Below are the code and all the weights of a small trained network. Each question names an input and a class and asks about switching units off, where a switched-off unit gives its printed mean instead of its output.

import numpy as np


def w(rows, s, z=0):
    codes = np.array(rows[::2]) - 128.0
    scale = np.full(codes.shape[1], s)
    scale[-1] = z or s
    return codes * scale


def f(y):
    return np.maximum(y, 0)


def log_softmax(a):
    a = a - a.max(-1, keepdims=True)
    return a - np.log(np.exp(a).sum(-1, keepdims=True))


def net(x, mask):
    res = np.array(x, float).reshape(1, 6) / 4 @ E
    y = f(res @ A[0][:, :-1].T + A[0][:, -1])
    res = res + np.where(mask, y, B[0][:, -1]) @ B[0][:, :-1]
    return log_softmax(res[-1] @ U[:, :-1].T + U[:, -1])


A, B = {}, {}
E = w([
[128,150,129,112,139,131,118,114,128],'x0',
[144,169,195,142,126,141,66,221,253],'x1',
[110,127,134,140,123,136,148,147,121],'x2',
[105,113,254,116,42,107,135,38,143],'x3',
[146,172,56,58,53,106,229,126,212],'x4',
[35,178,67,222,123,31,91,87,165],'x5',
],0.009)
A[0] = w([
[101,62,173,186,199,168,53,91,57,96],'n1',
[100,159,187,146,117,171,80,190,231,31],'n2',
[120,137,132,147,86,172,118,105,127,56],'n3',
[148,166,1,149,213,145,124,200,109,38],'n4',
[152,135,94,75,75,147,163,133,158,59],'n5',
[122,127,153,140,142,123,103,145,97,22],'n6',
[93,131,183,88,40,107,162,92,161,61],'n7',
[153,104,26,126,203,112,144,174,98,2],'n8',
[129,101,153,173,142,122,54,131,77,52],'n9',
[158,165,90,87,82,85,197,130,177,64],'n10',
[58,162,81,188,107,59,92,111,135,84],'n11',
[155,116,143,74,142,180,170,140,78,91],'n12',
[93,109,214,135,57,112,137,66,150,67],'n13',
[135,105,170,188,193,111,47,141,61,88],'n14',
[125,111,3,110,196,155,87,228,139,30],'n15',
[100,105,92,123,112,130,185,58,7,64],'n16',
[148,141,59,74,87,107,194,101,188,77],'n17',
[224,89,173,63,150,242,154,148,98,106],'n18',
[138,90,132,164,134,141,111,124,128,54],'n19',
[157,113,138,142,111,117,97,157,167,9],'n20',
[152,127,159,83,151,142,162,160,105,29],'n21',
[117,185,197,136,141,136,85,214,226,84],'n22',
[95,72,184,101,75,102,106,80,141,58],'n23',
[180,97,167,87,118,177,166,140,100,91],'n24',
[181,130,121,155,108,114,122,112,104,87],'n25',
[222,75,185,41,136,178,168,183,95,91],'n26',
[98,112,234,119,36,92,150,45,106,69],'n27',
[71,177,77,222,118,45,106,92,141,83],'n28',
[127,147,20,79,90,116,157,136,183,85],'n29',
[60,173,117,197,124,81,125,97,140,75],'n30',
[89,115,208,127,60,127,122,61,138,57],'n31',
[30,148,70,169,150,20,92,96,177,110],'n32',
[108,112,90,141,134,82,194,59,39,46],'n33',
[133,151,188,138,128,111,85,209,200,36],'n34',
[153,134,131,162,126,158,111,116,149,55],'n35',
[150,162,87,88,90,112,180,114,196,60],'n36',
[141,118,78,100,68,96,218,122,152,95],'n37',
[105,80,157,165,187,145,21,140,66,75],'n38',
[167,119,154,161,147,91,100,133,92,18],'n39',
[140,131,71,129,149,131,146,159,98,46],'n40',
[100,63,57,95,145,122,188,15,4,85],'n41',
[65,174,114,210,136,71,134,105,155,94],'n42',
[120,117,153,165,160,155,103,114,111,60],'n43',
],0.0079,0.0041)
B[0] = w([
[54,184,186,95,71,84,195,177,99,227],'n1',
[113,99,100,106,153,80,74,172,202,191],'n2',
[140,123,126,126,137,119,132,124,117,133],'n3',
[200,163,145,214,197,144,126,112,89,217],'n4',
[102,145,161,105,110,118,160,130,110,170],'n5',
[106,118,142,135,123,110,152,125,119,142],'n6',
[169,172,128,162,179,129,137,144,86,176],'n7',
[199,155,136,187,162,120,119,142,114,188],'n8',
[102,145,167,119,101,100,182,151,123,179],'n9',
[66,164,181,105,102,107,182,164,115,190],'n10',
[144,72,100,110,90,206,129,78,109,205],'n11',
[134,95,120,127,89,170,97,84,136,183],'n12',
[208,155,138,182,207,137,123,132,80,186],'n13',
[56,182,199,91,98,106,189,165,71,212],'n14',
[211,165,119,192,190,143,121,130,80,212],'n15',
[111,84,81,91,165,55,71,154,210,213],'n16',
[66,168,185,105,107,102,180,161,90,200],'n17',
[124,76,76,113,72,214,127,65,111,227],'n18',
[125,130,133,121,122,110,149,120,119,139],'n19',
[108,127,113,129,139,112,110,153,156,141],'n20',
[118,123,121,118,124,170,119,112,129,154],'n21',
[114,81,87,96,156,68,56,156,211,206],'n22',
[166,157,124,180,167,136,127,140,98,170],'n23',
[128,106,96,122,106,169,126,87,127,185],'n24',
[121,128,116,123,131,119,131,122,135,134],'n25',
[133,60,102,114,53,182,126,57,119,221],'n26',
[211,181,134,204,195,137,115,134,86,206],'n27',
[144,75,99,98,85,199,131,47,109,220],'n28',
[92,185,193,130,96,100,179,155,77,200],'n29',
[159,81,114,109,101,175,134,100,123,191],'n30',
[186,172,93,196,181,147,134,145,89,183],'n31',
[121,69,115,107,71,203,138,58,103,231],'n32',
[135,95,88,95,125,83,75,177,202,200],'n33',
[111,104,80,103,157,67,82,144,208,183],'n34',
[104,128,135,138,127,117,120,124,126,133],'n35',
[75,143,157,114,113,96,155,151,89,184],'n36',
[83,153,183,114,101,89,151,152,105,194],'n37',
[64,188,181,96,101,122,192,167,87,215],'n38',
[108,144,156,111,142,121,148,115,118,146],'n39',
[154,166,131,146,173,129,109,111,138,159],'n40',
[112,87,76,105,183,51,40,201,254,247],'n41',
[138,101,87,98,59,197,109,61,128,200],'n42',
[101,150,135,118,118,118,163,143,125,157],'n43',
],0.0076,0.012)
U = w([
[134,53,114,114,60,255,123,41,132,253],'0',
[47,214,189,111,92,84,218,165,111,107],'1',
[120,85,102,114,174,42,24,166,251,48],'2',
[244,209,135,241,224,160,121,118,94,77],'3',
],0.0092,0.0006)

Each question gives the input, the list of numbers given to net, and the class t.
The units are the neurons (one row each of A and B). Each row of codes is followed by its name. A weight is (code - 128) times the scale printed after its matrix; where a second scale follows, it is the last column's (A, B and U).
mask holds one flag per neuron, in row order. A switched-off neuron (its flag False) gives its mean, the last column of its row in B, instead of its output. The means were averaged over made-up inputs and are rounded, as every weight is.
A unit's drop is (log p(t) with every unit on - log p(t) with that unit switched off) / (log p(t) with every unit on - log p(t) with every unit switched off).
most important unit: the unit with the biggest drop
top k neurons: the k neurons with the biggest drops, biggest first
drop when u is switched off: that unit's drop, to one decimal
input [-2,6,-4,5,-1,7], class 0: most important unit => n32
input [2,-8,4,-3,-4,8], class 0: top 3 neurons => [n32, n28, n11]
input [-5,3,5,-4,1,-2], class 3: top 3 neurons => [n41, n16, n15]
input [-6,-8,4,-1,-8,4], class 1: top 3 neurons => [n1, n14, n38]
input [8,8,4,8,6,-3], class 2: top 4 neurons => [n22, n2, n34, n4]
input [-3,-7,3,4,6,0], class 2: top 2 neurons => [n41, n16]
input [1,6,7,-7,5,2], class 3: top 2 neurons => [n15, n4]
input [7,8,4,7,3,6], class 2: top 2 neurons => [n22, n2]
input [6,-7,-5,-3,-5,-6], class 2: top 2 neurons => [n41, n16]
input [5,-1,-3,8,4,7], class 3: top 2 neurons => [n27, n13]
input [-5,-8,-6,7,-7,-1], class 2: top 3 neurons => [n41, n16, n33]
input [-2,0,-4,8,5,7], class 3: top 4 neurons => [n27, n13, n7, n31]
input [1,4,-3,-5,3,-4], class 3: top 3 neurons => [n15, n41, n32]
input [-4,-8,1,3,-3,5], class 2: most important unit => n41
input [5,2,8,8,7,-6], class 3: top 3 neurons => [n27, n13, n7]
input [-7,-6,2,-2,-3,7], class 0: drop when n28 is switched off => 0.5
input [-8,-6,-5,2,3,5], class 2: drop when n16 is switched off => 0.5
input [4,-7,-5,0,5,5], class 2: drop when n41 is switched off => 1.3
input [4,4,8,1,3,1], class 2: drop when n1 is switched off => 0.2
input [0,-7,1,8,-8,-5], class 1: top neuron => [n1]
